Each row is followed by its class.
-239  109 -132  211 -210 -131  293   61   55 -158   66  100  216 -152  159 -129  135  -64 -195    6  197 -197   85   77  -63   17  200 -336 -203 -168   50  -23  131 -124  -94  -67 -234  142   65 -213 -280
C
 195  -66  270  -82    6 -158   18  153   49  -97   37  -43   75  321  -89  206  450 -142   85 -249 -323   37 -161  107  133 -149 -131  -49 -411  189   80   52  -15   89 -153   74  -98  131 -245  -47 -324
R
-325  109  -37  136   -3   15  314   -2  -48   -5  481  -72 -215  -45  127  -30   -1   39 -190 -126  188  -19  -60  193   30  -67   32 -235  -24   68 -110 -187   75 -268   -8 -205 -351  -81   77 -132 -256
T
 274  114 -107  -37  110 -270 -375  159 -487  269  -15   77 -127  -35 -310    8  -94  -21  -79  304   54    4  187 -104 -219   68  361  -20  134 -121  -73 -198   71 -144  217   87  192 -181  -39 -230  -91
H
 111   10   60   37   48    3  187   89   46   76  106  405  202   22  186 -340    7 -197    1 -134 -154  202   40  421  -17  151 -270  255 -325 -107  100 -190  117  -80 -122 -327 -290 -203  -27   48 -131
H
 137 -175   70   32  113 -250 -366  239 -197  104  -85  458  -84  -81   53   12  317  124  175  140   71   75   60  -45    8   96   76   87 -184 -137  -49 -118   98  257  353  237  -30  -48   93  -38 -346
T
 350 -202 -122  -85  506 -480 -229  119 -251  357   57   87 -384 -104  -11  129 -240   74   58  192   20  -11 -105  213  195   44   49 -118   71  -59   71 -282   -6   97   87  154  -38   57  240 -136  -60
L
 221  226 -188  167  -88 -300  153  -29 -428   27  202 -324  -13  580 -117 -290 -201   56 -213 -198   56  -53  -94 -121 -264  -87 -128 -211  436   14 -521  430 -158  -18 -149 -161  244  -64   74  138 -178
M
  91 -181 -295    8  182  -66  181  146  -41  206 -137  153 -246 -224   95 -317 -272  -91  -14  -76 -167 -103   99  221  207  235 -106  122  -87 -241    9 -172  105 -104  103   85 -317 -170   35   55  -36
T
 162 -204 -275  161  109 -369  -47  -37  -55  544  320  124  -60  362  176  159  451  -64 -303 -320 -157  -78 -347  -42  186 -271  -24 -671 -425   16 -113  248 -396  -72 -267  -34  224 -259  242   84 -517
T
   9  -35 -367   69  224 -352 -187 -170 -105  199 -370  236  134  242   11  -62 -194   90   37  200  362 -107   70 -217 -275  -51  -30  -81  371 -429  -44  331  -94  -44    0   95  692  -69  184   28   74
H
  31 -105   80  191  231  -66  257 -190  259  -22  271  117  301 -367  140   97 -118   58 -201   80  -10  -95  -94  386  198  145  226 -548 -178   86  177   72 -168  -67 -141  245 -635  281   -9 -188   41
H
 213  187  -33  199  119   38 -446 -144 -262   42 -137   76  -98  154 -311   49 -144  140  135  -66  144   14  -30  -19 -319 -240  -11 -192   48 -121 -340    8  101  201  130 -206   57  -66  103 -129 -130
H
-278 -113   71   47 -140   -2  247  -86   34  -59  172   12  -66 -115  201 -561  131   16  -74  -97  -48 -113   45   58  -74   98   22  -24 -187  -80  117  -66  226  -33   99 -197 -495  197  223  140 -151
W
-306  163 -107  125   67  226  473  198  220 -164  160  198  -27 -369  141 -322  105 -104   22   -2  139  -80   60  349  -80   33  219    5   10  -70   31 -448  271  -81  107 -156 -639   75   57 -241  -98
W
-260  127  -71  105  -51 -346   39  151  -26  -51   43    5  -16  273  -39 -172  -58   34 -118  -79   63 -115    9   58 -173   77 -256 -194  151 -119 -136 -107  212 -241  251  -95  134  -17  109  -30 -385
L
 -20   35 -157 -107   17 -205 -230 -119 -138  135 -404  -60 -321  -53  -41   67 -166  193  117  165  174  -76  -62 -184  -65   53   27   61  410 -304 -114   30   -8    8  107  -33  531 -176  224 -127  -55
L
 250  -70 -226   27   56 -850 -241 -191 -288  205  -80 -334  263  110  -40   33 -283  -42 -361  245  123   10  -95 -226 -181  -85  -26 -166  148 -128   65  303  -59    3  -76  153  653 -312  180   88 -399
H
-202  110  -42  368   63 -176  244  -50  -41   13  131  153  134   49    2 -139  291   74   -4  -92  262 -180  -90  145 -355 -203  190 -504 -135 -141 -109   46  258   50   58  -39 -371  137   92  -93 -251
W
 276  -94  -11   89  293  -55 -420  -87 -243  240 -130  376   48  115 -205  168  274  128  -91  264    0  119   17 -174 -314 -133   74  -62 -132   52   71  210 -250   40  -21  145  229  -44    3   -6  -56
M
-461  230  298  125 -155 -257  497  141  114 -166  -19  318  133  -75  135  -61  403   69  120    2 -117  138   96   66  -84  164    6  -73  -29  -94  131  -24  321 -298  276   19   17  -50 -343  172  109
T
  80 -181  -77  -94  293 -363 -292  161 -358  168 -190  132 -295  243   84 -122 -213  135  393  307  -58 -203   23 -269 -150  106 -290  163  228 -327  -35  140   43  108   54   22  395  108  389  -49 -251
M
 182 -202 -324 -142   92   66  206  187   -4  192  153  254 -221 -120   97 -260 -148   74   -3  120 -293   87  -29  473  156  155   69 -149  -37  -95  130  -77 -119 -174   58   12 -456   12   82  -32  228
T
 -65   58  -12  175   33 -649  261 -347    2  316  522 -138  120   89  199   58  183   -9 -335 -103  226   83 -356  613   12  -71  -27 -426  -79  -32  215   81  191 -184 -152  -68 -291  144  114   97   40
C
  40  -79  -40  519   35  137  257   51   86 -164  176  136   69  158  -15 -178  314  -43 -258  -75 -146    9   36  -49   12 -120  152 -107 -188   66   38  321  159 -136 -108 -143 -312  -19 -151  106  111
C
-109   50  -31  123  -25   52  492   69   78 -126  469   87  279   23  118 -325   55  -30  -17  -61  143 -122   46  262 -162   61  104  -78 -184  -18  130   -2  212   90 -232 -163 -368   44   -2 -316   13
R
 414  -21 -319  325  245 -281  -24   77   27   82  -11 -108  -78  -53 -142   99  -44   54 -412 -139  -17 -149 -111  320  226  111 -122 -212 -184   48  -61  -14  -48  250  140  -10  -65  -74  177 -104 -385
H
-265 -117 -121  274  424 -482  260 -318  162   32   36  456   57 -174  297 -211  613   28  149  -77   19   -5 -414  562 -264 -221 -104 -176   72  -47  286 -324  106  -94  180  265 -754  533  304   85 -424
M
-264  300    3   28  -73   15  181  -67  -15  -83  331 -204   73  159   57 -414  183 -268 -175   26  186   -6   51   18 -388 -127  -22 -103  414 -121   71  -73   30 -255   75 -251  -33  -49  121  -12 -181
U
-379  419  -36  -44 -412  -29   75 -358  100  247 -309 -324  255  259 -227  730 -309   71  140  591  381   -5  -59 -110 -269  168   60 -396  166  -85 -451  237   40  -86  -18   15  575 -431 -303 -501  245
R
-170  200  243  186  -21   62  -67 -136 -162  130 -194 -169  -73  198  -68   85  435  380   33 -219  -95  179   72 -309 -217   74 -311   22  -80 -204   24  513  242  441  301 -201  477  -39  -62  139  257
U
 209 -511  -13  174  198 -354 -182   98    0   -8 -116  222   30  551   39 -143  192  -40   -6 -129 -134  -94 -150  -59 -153 -107  126 -144  -67  -92   92  105  -53 -144 -196   87   85  268   80  399 -264
T
 407 -338   81  268  213 -110   78  -30  287  -61  308  113  109   -3  -52  228  106  102 -623 -118   76  -31 -175  193  262   39  102 -297 -438   96   62   96 -242  500  -87  150 -224  206  109 -258 -474
T
 462 -605   19  394  216 -511 -254 -267  208  245   33  166   28  -27  181  137 -460   34 -445  146 -437 -118 -338  307  525   79  -14 -132 -376  118   89   98  -64 -169 -320  212 -203   49  103  303   14
H
  10  236   29  -19   64 -234  -75  -91 -385  215   91  -37 -342   97 -132   61  251  196 -128  -70   53  342   64 -286 -164   61 -190  -87  417    8  -86  103  -95   74   94 -127  513 -218   88   50  -42
H
 397   -7  -76  574  126  333   65  -39  -54  100  -85  500  129  101 -401  575  462   77  364   35  167  114  -44 -385  131 -120   64 -451 -868  266 -148  192  -63  496   21   32  197 -294 -203 -211  136
C
 155   79 -179   12  239 -286 -312 -139 -171 -180 -316  -64 -262   85 -134 -194 -526  166   44   96  -52   96  174 -108 -197   22 -542  341  382  193 -160   77   75   53 -137 -124  423 -177  167  413  -27
U
 209 -294    0   96  169 -480 -189   99 -328  259  100 -113 -166  202  -74 -182 -124  198 -180  139  153   32  -75 -127   49   20  109  -22  115  -80   25  177  250 -119  -59  246  295  -93   89  128  -82
C
-558  279 -292  -47  -36 -439  181 -471  262  -46  -29  -19  429 -389  302  -73 -480 -207  158  312 -111 -138  123  301  105  224 -145   35  115 -294   47 -106   36 -492  348  -46  -54 -242  -42   91    2
T
 266 -121 -168 -110  139 -293   76   71  -60  251  -28  -29  -31   59 -112 -183 -371   68 -214  272   17 -300 -126  -68   39 -128   90 -155  506 -118   37  202 -193 -168  -81  195  360 -170  187  -85   72
H
 -78 -150 -641  183  315  281 -309 -266  500  -13 -146  354  575 -147   52   73  211  262  734  -16   92 -599 -154  527   35  155  690   10 -145 -373  100  280   67  137   19   99 -319  336   65 -373  605
T
  15  260 -350  137 -521  -44 -145 -710 -127 -184  228 -302  660 -248 -193  345 -441  145 -226  237 -223 -360   42  113  -67 -178  152 -691 -757  160   28  626 -260 -128  -42  205 -292    1 -141 -704   26
L
-184  514  105   52 -263 -217 -140 -485  -52 -311 -435 -367  233   -1  116   22  248 -246 -269 -325  463  299  329 -116 -427  235 -233  388  380 -114 -108   30    4  276  135   76  397  165 -151  283 -205
C
-266 -173  212 -215   67 -149  452  124   97  143  231  164  -16  -95  268 -766  123  -48 -208  104 -104  -13   68  149   17   71 -242  216  -52 -247   51 -352  -25   -1  178 -236  -42 -270  208  449 -588
L
-160  121 -155  227   81  -30  435    0  116    5  -71  -28  -56 -105  109   59   56  -18    0   -3 -227  291   10  145  368  163 -287  169   56  -70  137  -10  188 -262  211 -230   57 -180  -87  195  106
C
-263   72    2  -54  101   71  540   47   37   85  392 -313   98   48  314 -191  245 -215  153  141  546 -234   34 -213  108  -33  310  106  -98  141 -151 -380 -113  213  -73 -152  292  186  271  440 -338
U
 -25 -173  -73  240   -8 -212  -33 -287   51   -4 -278   -4  114 -327   96 -151   67  -34  -41  -96 -139   32 -132  133  138  148    6  135 -428  -87  -70 -250  121  157  119  108 -327   47  -72  361 -154
U
 240    5 -243 -107  233  138  -76  168 -385  315 -326  115 -178  -53 -135  -54  -29   40  218  269  274  -96  139 -392 -297   96  291  222  242  -58  278  212    9 -179  104  114  361  -74  169 -154  367
T
-101  -51 -292  139  372 -129  204  -81  289  -34  441   91  274  -54  172 -278   70  -76   16  314  246 -278   95  335 -231 -161  128  105 -535  -47   95   22  252  283 -100   68  -22  326  189  481 -122
U
 251   52 -133 -261  290 -200 -460   37 -436  209 -167  -82 -348  166 -138 -121 -320  145  178  185   52 -162  137 -229 -335 -136  159  -33  296 -116  -70  222  -41   46   -7  109  283  -13  192 -364   86
C
 227  624 -341 -292 -129 -368   38 -510  281  277   39 -105  678 -243  -15  272  -60 -395  -45  -34  289 -187 -188  451 -386  277  260 -256 -154 -105   76  321 -239   79 -338  314  279  128 -119 -340  391
M
  -7  235   66   -1  395 -152  139  214  -19  290  -51  253  -59  -85  -16  135 -145 -112    6   56  355 -201   36  -60   51  -39 -106  187  479 -112  -41 -179  -28 -187  128   30  434 -340   78  -80  -64
W
 -44   61  -55  -32 -107 -155 -211   11 -256   92 -221 -234 -140  224 -268  230 -279   77  232  639 -123  -84   32 -497 -164 -169  -66  -56  390 -172 -196   14   45  -83  104   27  836 -210  155  -44 -312
W
 -34  126  177  333  -27  -90   65   42 -119  -27   43  -45   81   72  -64  -83  310   53   12  -48   58  -56   22  -54  -89 -110   52 -327 -290  -29   22   91  294   77  122  -78  -12    8  -73   65  -89
R
 224    4 -101 -269   -4 -134    6 -279   26  309  -50   20   48  162   73  182  -19  -90  -78 -207 -189  -73 -230  187   36 -228  197 -206  134  116    8   77 -491 -271 -250   16   69 -106   13  -92   -7
R
 387  -59 -231  249   37 -473 -592 -465 -443  -19 -281  -71 -114  -91 -166   70 -338  163 -409 -101   86  329   79 -258 -150  133 -189  -50  113  -57  -30  337  -94  -49  -46  177  400 -152  124  138 -260
L
 180    7  144 -138  190 -119   70  581 -157  -18  143  631  -29   88    0 -130 -144  -57  529   59  160 -377   51 -121   -7  -52 -152  231   80  -80 -172 -143   95  114   24   18  113  -38  185  -76 -186
L
-138   -6  176 -117 -101 -291 -212 -259 -137 -271 -100   64 -220  -27   53   85  145   45 -210  113 -188  496  107 -308   54  -32 -415   37  293   51 -113   55 -298   18 -397   19  278  -60 -115  125 -266
L
 443 -375  180   78 -280 -308  -44   98   23  -86  204 -340  115  147 -328  191   20   80 -512   72 -165   54 -355 -197  326  -73  114 -429 -154  152  215  427   46  -28 -436  430  197  296 -119   57  -32
U
 114 -154   52   89   44 -228  354 -351  157  366  196  101  260    8   48  119   22   79 -164  -95   -5   21 -404  318  329  110  129 -214 -370   61   21  235   16  -42 -123  129 -445  200  -75 -115  235
U
 224 -252 -232  418   94  -14  192  -16   21 -133  288  124   55 -204    9 -397 -110   60 -185 -121   55  183  -44  235   69  147   72 -157 -299    6  122  -84  371  236 -162  -88 -655  248  204  -39  -27
C
 -22  184 -268  -61   -1    8 -695 -277 -110 -431 -300  155   16 -490  326 -292 -336   24  152  -44  145 -119  377  198  113  276 -208   83 -100   37  -41   42 -172   87  192  217 -593  617  201  -88  187
R
  96 -145  213 -105   92   -8  237   16  -13  -67  137  -43 -135  -72  100 -500 -273  -68  -81  338 -197   22  140  -18   84   45 -260   33  105  -66   25 -115 -141  172   48 -109  -91 -110  172  176 -243
H
-250   45   98  516  -83   77  444  -33  159  -56   94  296   98  202   87  199  486   23  -65  -65   77   80  -35   80  -94  -66  104 -584 -429   26 -108  203  137 -137  -23 -184 -330  -80 -175    0 -144
L
 -20   30   -7  226  225   52 -114  -68 -139  157  168   -3 -226 -251   20  -42 -163   58 -176 -233  285   49    4  128 -156  -20   23   88 -337   10  -19   40  427   65  -11   17 -453  -61   -9  -79  189
C
-370  243 -543 -399 -355  -17 -282 -899  237 -143 -114 -198   34 -300  155  138 -452 -131 -331  291 -432  433  287  -91 -231  154 -204  295  697  -61 -290 -154 -710 -136 -245  -61  611  -49   81  571  -89
T
-129  144 -364    9   48  -68 -157  207  328 -137 -404  259   98  176  131  735   26  135  854  352 -169 -115  210   73  464  -36   69 -208  474 -118  -25  151 -181 -206  342   65  876 -673 -189 -194  304
H
  77 -186  160 -113  -62  -92 -438 -337   68 -149 -104 -143  -47 -305  -94  165 -128   30 -541  380   68  276  -34 -261   17  -48   77   81   16  191 -114  -34 -295  238 -464  247   93   -9  -91  -72 -149
H
-358   67    3 -202   31  216  385   34  202  -25 -126  419   84 -237  268 -436  322  -64  273  -87  145 -186  184   32  -14  188   13  186  -67 -213   61 -229 -174  -76  209  -87  -33    9  113  233 -230
T
 -87  -75 -170 -203  124 -211 -166  -89 -344  242 -219   46 -391   27  -32 -169 -334   81  161  345  199   -3   72 -354 -168    4  -65    6  245 -224    1  102   -1 -341  -40   45  472 -185  194   43   42
H
-284  -32 -203  191  -55 -155  474    2  -23 -106  190  101   74  202   44 -380  145   49   42   29  239 -140  -24   12 -361   73  136 -324   31 -177   30  175  246 -204   -7    0 -236  346  143   40 -122
T
-211 -138 -250  -42  145  334  182 -473 -317   73  255 -625 -558  376   39 -487 -493  301  169 -201   50   36 -296 -485   78   26 -242  274  591   54 -462  365 -202 -225 -394 -185  224  166  333  199  179
U
-397  669 -653   93 -110  126  345 -606  384 -347  387 -247  539   34 -139  629   83   42  137 -164  -82   21 -369  172 -322 -207  179  155  429  143 -318  504 -367 -391 -165 -448  418 -235 -129   33   60
M
-177  121 -212  -24  -36 -145   39  -44   80 -228   78   57   27 -229   77 -162  157  -45  -27 -400  325  -94  -15  -27   11  256  121 -100   14  -36   52  -21   76   39   74    7 -363  478  174 -170  -11
U
  23   37  119  366   43 -365  192  183   42 -162  255  230 -100   17  -30 -394  248   19 -225 -160   31 -132 -112  208   25  -18  130 -362  192 -145  -33    8  364 -116  283   93 -526  211   77 -207 -277
H
-114  -40 -194  -26  186 -178  127 -161   31  238 -171  208    3 -149  157 -195  247   30  118  125 -316  -22  174  131  -16  186 -172   71 -344 -127   25 -165  -88  283   -2 -162   53 -126   72  248 -130
H
 -41  359 -580  171  -62  136 -299 -334  282  -63  259  -19  197  342 -171  240 -138  -55 -388 -303  275   94 -140 -368 -213  130 -412  -88  636   11   50  640 -172 -165  -13   65  608  258  373 -679  224
C
